Below are the code and all the weights of a small trained network. Each question names an input and a class and asks about switching units off, where a switched-off unit gives its printed mean instead of its output.

import numpy as np


def w(rows, s, z=0):
    codes = np.array(rows[::2]) - 128.0
    scale = np.full(codes.shape[1], s)
    scale[-1] = z or s
    return codes * scale


def norm(h):
    return h / np.sqrt((h * h).mean(-1, keepdims=True) + 1e-5)


def f(y):
    return np.maximum(y, 0)


def log_softmax(a):
    a = a - a.max(-1, keepdims=True)
    return a - np.log(np.exp(a).sum(-1, keepdims=True))


def net(x, mask):
    res = np.array(x, float).reshape(1, 6) / 4 @ E
    u = 0
    for l in range(4):
        y = f(norm(res) @ A[l][:, :-1].T + A[l][:, -1])
        res = res + np.where(mask[u : u + 11], y, B[l][:, -1]) @ B[l][:, :-1]
        u += 11
    return log_softmax(norm(res)[-1] @ U[:, :-1].T + U[:, -1])


A, B = {}, {}
E = w([
[139,60,206],'x0',
[2,133,110],'x1',
[116,90,226],'x2',
[86,180,161],'x3',
[177,182,180],'x4',
[106,147,197],'x5',
],0.01)
A[0] = w([
[111,79,143,41],'0.n1',
[132,84,144,2],'0.n2',
[100,109,116,37],'0.n3',
[145,131,166,35],'0.n4',
[91,72,201,13],'0.n5',
[102,83,174,13],'0.n6',
[192,58,73,71],'0.n7',
[146,87,5,148],'0.n8',
[142,119,131,58],'0.n9',
[65,93,201,122],'0.n10',
[70,102,190,89],'0.n11',
],0.013,0.0043)
B[0] = w([
[106,142,103,147],'0.n1',
[98,154,147,135],'0.n2',
[168,156,140,137],'0.n3',
[158,55,117,144],'0.n4',
[58,139,161,187],'0.n5',
[67,131,121,158],'0.n6',
[184,10,93,193],'0.n7',
[94,87,45,253],'0.n8',
[138,127,123,129],'0.n9',
[2,93,122,223],'0.n10',
[101,133,183,199],'0.n11',
],0.0077,0.0067)
A[1] = w([
[116,129,129,59],'1.n1',
[134,140,157,92],'1.n2',
[203,106,111,125],'1.n3',
[48,140,145,171],'1.n4',
[8,148,73,130],'1.n5',
[109,89,119,115],'1.n6',
[134,124,113,28],'1.n7',
[166,92,149,92],'1.n8',
[62,184,87,108],'1.n9',
[113,251,95,150],'1.n10',
[158,191,112,4],'1.n11',
],0.014,0.0044)
B[1] = w([
[178,99,180,128],'1.n1',
[114,141,118,137],'1.n2',
[83,137,63,168],'1.n3',
[119,225,144,216],'1.n4',
[127,172,57,254],'1.n5',
[121,159,120,161],'1.n6',
[105,91,136,128],'1.n7',
[98,148,162,150],'1.n8',
[156,196,57,192],'1.n9',
[142,255,103,175],'1.n10',
[107,129,191,135],'1.n11',
],0.0075,0.0096)
A[2] = w([
[93,90,58,176],'2.n1',
[149,150,47,72],'2.n2',
[146,88,148,94],'2.n3',
[81,54,153,117],'2.n4',
[230,188,172,125],'2.n5',
[157,129,183,180],'2.n6',
[112,106,152,73],'2.n7',
[127,109,154,112],'2.n8',
[54,115,45,254],'2.n9',
[251,124,128,168],'2.n10',
[176,160,151,117],'2.n11',
],0.016,0.0071)
B[2] = w([
[178,84,153,196],'2.n1',
[133,115,146,173],'2.n2',
[137,114,97,137],'2.n3',
[121,128,149,155],'2.n4',
[75,143,78,152],'2.n5',
[33,106,83,153],'2.n6',
[86,140,133,133],'2.n7',
[100,127,125,136],'2.n8',
[252,92,171,254],'2.n9',
[34,54,79,162],'2.n10',
[82,138,87,139],'2.n11',
],0.013,0.015)
A[3] = w([
[145,114,101,131],'3.n1',
[136,180,90,152],'3.n2',
[89,151,112,109],'3.n3',
[167,135,165,29],'3.n4',
[137,127,119,54],'3.n5',
[128,146,253,134],'3.n6',
[138,94,128,84],'3.n7',
[209,129,177,189],'3.n8',
[148,106,187,144],'3.n9',
[157,42,160,176],'3.n10',
[144,144,95,2],'3.n11',
],0.015,0.0052)
B[3] = w([
[151,67,146,175],'3.n1',
[147,194,113,185],'3.n2',
[148,123,64,155],'3.n3',
[149,48,178,136],'3.n4',
[101,59,105,128],'3.n5',
[119,132,230,231],'3.n6',
[139,108,183,152],'3.n7',
[225,134,250,244],'3.n8',
[223,189,254,187],'3.n9',
[5,207,249,254],'3.n10',
[128,143,52,134],'3.n11',
],0.0064,0.007)
U = w([
[214,20,94,137],'0',
[231,166,61,7],'1',
[158,189,215,89],'2',
[180,80,161,209],'3',
[31,60,88,99],'4',
[38,144,254,80],'5',
[124,207,100,252],'6',
],0.02,0.0044)

Each question gives the input, the list of numbers given to net, and the class t.
The units are the neurons (one row each of A and B). Each row of codes is followed by its name. A weight is (code - 128) times the scale printed after its matrix; where a second scale follows, it is the last column's (A, B and U).
mask holds one flag per neuron, layer by layer. A switched-off neuron (its flag False) gives its mean, the last column of its row in B, instead of its output. The means were averaged over made-up inputs and are rounded, as every weight is.
A unit's drop is (log p(t) with every unit on - log p(t) with that unit switched off) / (log p(t) with every unit on - log p(t) with every unit switched off).
The circuit of an input: a set's keep is (log p(t) with only the set's units on - log p(t) with every unit switched off) / (log p(t) with every unit on - log p(t) with every unit switched off). Starting from the 12 units with the biggest drops (on a tie, the unit counted first), units are removed one at a time, each time the one whose removal leaves the highest keep (on an exact tie, the one counted first), for as long as the keep stays at least 0.8.
circuit, biggest first: the units of the circuit, biggest drop first
top k neurons: the k neurons with the biggest drops, biggest first
k most important neurons of layer l: the k neurons of layer l with the biggest drops, biggest first
drop of u: that unit's drop, to one decimal
input [5,-5,5,-6,-2,0], class 5: top neuron => [3.n10]
input [3,-7,4,0,-4,-2], class 4: circuit, biggest first => [2.n9; 2.n10]
input [0,2,3,1,8,0], class 5: circuit, biggest first => [2.n9; 0.n8]
input [4,-1,-8,-1,3,8], class 6: top 2 neurons => [0.n7; 1.n10]
input [-6,-8,-3,3,3,-4], class 0: circuit, biggest first => [2.n10; 1.n4]
input [2,-8,-2,-7,-2,7], class 4: circuit, biggest first => [2.n9; 2.n10]
input [-4,-2,7,0,2,-1], class 4: top 2 neurons => [2.n9; 2.n6]
input [7,-4,5,0,6,1], class 5: top 2 neurons => [1.n5; 1.n9]
input [0,7,8,-1,-2,-6], class 2: 2 most important neurons of layer 3 => [3.n9; 3.n8]
input [-4,6,4,-2,3,-1], class 2: top 2 neurons => [2.n9; 2.n10]
input [-7,-5,5,7,0,7], class 6: 2 most important neurons of layer 2 => [2.n9; 2.n5]
input [-7,-6,5,4,8,0], class 4: 2 most important neurons of layer 2 => [2.n10; 2.n9]
input [0,0,0,3,8,-2], class 4: top 2 neurons => [2.n9; 0.n10]
input [-4,7,-2,-4,-5,4], class 0: circuit, biggest first => [2.n9]
input [1,7,8,-2,-4,-5], class 2: 2 most important neurons of layer 3 => [3.n9; 3.n8]
input [4,3,-7,5,-6,0], class 3: 2 most important neurons of layer 2 => [2.n9; 2.n1]
input [-3,7,-8,-1,-7,-2], class 1: drop of 1.n9 => 0.1
input [-7,0,8,3,7,-1], class 6: drop of 2.n9 => 0.1
input [-4,-6,-4,-1,1,-2], class 0: drop of 2.n10 => 0.2
input [-2,-3,5,-5,-5,5], class 5: circuit, biggest first => [3.n10]
input [0,-1,-4,5,-4,3], class 6: top 2 neurons => [0.n7; 1.n10]
input [0,-6,-7,8,8,8], class 6: drop of 1.n10 => 0.2
